Below are the code and all the weights of a small trained network. Each question names an input and a class and asks about switching units off, where a switched-off unit gives its printed mean instead of its output.

import numpy as np


def w(rows, s, z=0):
    codes = np.array(rows[::2]) - 128.0
    scale = np.full(codes.shape[1], s)
    scale[-1] = z or s
    return codes * scale


def f(y):
    return y / 2 * (1 + np.tanh(0.7978845608 * (y + 0.044715 * y**3)))


def log_softmax(a):
    a = a - a.max(-1, keepdims=True)
    return a - np.log(np.exp(a).sum(-1, keepdims=True))


def net(x, mask):
    res = np.array(x, float).reshape(1, 5) / 4 @ E
    y = f(res @ A[0][:, :-1].T + A[0][:, -1])
    res = res + np.where(mask, y, B[0][:, -1]) @ B[0][:, :-1]
    return log_softmax(res[-1] @ U[:, :-1].T + U[:, -1])


A, B = {}, {}
E = w([
[211,154,159,142,93,67,105,219],'x0',
[160,83,125,148,51,195,205,160],'x1',
[100,172,149,142,9,118,83,96],'x2',
[113,109,203,61,117,86,177,120],'x3',
[188,50,68,114,90,74,152,82],'x4',
],0.012)
A[0] = w([
[101,141,186,37,147,98,166,143,159],'N1',
[186,174,49,179,178,165,117,142,135],'N2',
[166,77,105,108,231,151,179,187,169],'N3',
[145,41,54,97,126,53,133,138,47],'N4',
[142,98,83,104,57,84,110,74,52],'N5',
[184,127,161,132,132,69,77,201,6],'N6',
[138,102,181,45,136,103,127,112,139],'N7',
[101,201,236,157,145,195,129,156,27],'N8',
[146,155,143,124,97,160,236,150,73],'N9',
[99,189,128,138,11,153,76,102,136],'N10',
[255,144,166,151,75,118,129,209,38],'N11',
[167,148,50,203,152,159,28,103,237],'N12',
[86,105,105,108,112,206,169,27,56],'N13',
[131,165,116,71,195,21,46,118,97],'N14',
[176,87,150,159,73,210,211,195,26],'N15',
],0.0098,0.0017)
B[0] = w([
[156,151,155,156,72,150,216,112,199],'N1',
[168,163,162,112,78,84,192,85,197],'N2',
[78,141,65,22,98,77,162,126,230],'N3',
[176,188,87,124,142,240,64,121,206],'N4',
[150,208,91,76,141,179,70,154,203],'N5',
[105,84,170,77,142,122,105,87,191],'N6',
[199,148,159,159,2,168,170,47,183],'N7',
[199,164,82,96,155,243,54,187,229],'N8',
[131,185,67,194,141,106,123,86,190],'N9',
[95,138,82,50,120,21,189,125,245],'N10',
[66,87,189,88,173,205,65,85,228],'N11',
[183,98,197,144,59,149,189,91,229],'N12',
[119,57,178,123,178,175,69,94,241],'N13',
[80,133,74,231,192,89,109,67,233],'N14',
[59,172,101,222,105,88,102,63,235],'N15',
],0.0095,0.012)
U = w([
[77,161,69,250,150,102,106,109,94],'0',
[204,193,53,108,152,185,82,168,66],'1',
[71,45,171,113,166,155,104,106,124],'2',
[89,162,58,53,120,78,166,143,150],'3',
[181,147,167,172,71,139,189,117,126],'4',
[96,112,121,144,121,110,149,144,253],'5',
],0.015,0.0048)

Each question gives the input, the list of numbers given to net, and the class t.
The units are the neurons (one row each of A and B). Each row of codes is followed by its name. A weight is (code - 128) times the scale printed after its matrix; where a second scale follows, it is the last column's (A, B and U).
mask holds one flag per neuron, in row order. A switched-off neuron (its flag False) gives its mean, the last column of its row in B, instead of its output. The means were averaged over made-up inputs and are rounded, as every weight is.
A unit's drop is (log p(t) with every unit on - log p(t) with that unit switched off) / (log p(t) with every unit on - log p(t) with every unit switched off).
The circuit of an input: a set's keep is (log p(t) with only the set's units on - log p(t) with every unit switched off) / (log p(t) with every unit on - log p(t) with every unit switched off). Starting from the 12 units with the biggest drops (on a tie, the unit counted first), units are removed one at a time, each time the one whose removal leaves the highest keep (on an exact tie, the one counted first), for as long as the keep stays at least 0.8.
units of the circuit, in order: the units of the circuit, biggest drop first
unit that matters most: the unit with the biggest drop
k most important neurons: the k neurons with the biggest drops, biggest first
drop when u is switched off: that unit's drop, to one decimal
input [-4,2,-2,5,7], class 1: units of the circuit, in order : [N4]
input [0,-3,6,-8,4], class 4: 2 most important neurons : [N12; N3]
input [6,5,8,3,-8], class 1: 2 most important neurons : [N8; N3]
input [3,-7,6,8,0], class 4: 3 most important neurons : [N7; N1; N15]
input [-8,-7,3,-2,8], class 1: 2 most important neurons : [N5; N4]
input [1,3,-8,7,-4], class 3: 2 most important neurons : [N3; N12]
input [1,-3,-6,5,-8], class 1: 2 most important neurons : [N8; N10]
input [0,1,2,-2,1], class 5: 4 most important neurons : [N3; N8; N7; N1]
input [7,-4,1,2,4], class 2: 2 most important neurons : [N11; N6]
input [-7,-6,2,-3,-5], class 2: 2 most important neurons : [N15; N13]
input [7,3,-2,7,-3], class 2: 3 most important neurons : [N11; N6; N12]
input [3,8,-2,-7,6], class 0: 2 most important neurons : [N15; N8]
input [-7,5,5,3,3], class 2: 2 most important neurons : [N13; N14]
input [-6,-7,-1,3,-1], class 0: unit that matters most : N14
input [1,-4,4,-5,8], class 1: drop when N4 is switched off : 0.1
input [-2,-4,-4,6,7], class 1: drop when N4 is switched off : 1.0
input [-8,8,-4,1,-7], class 0: drop when N15 is switched off : 1.6
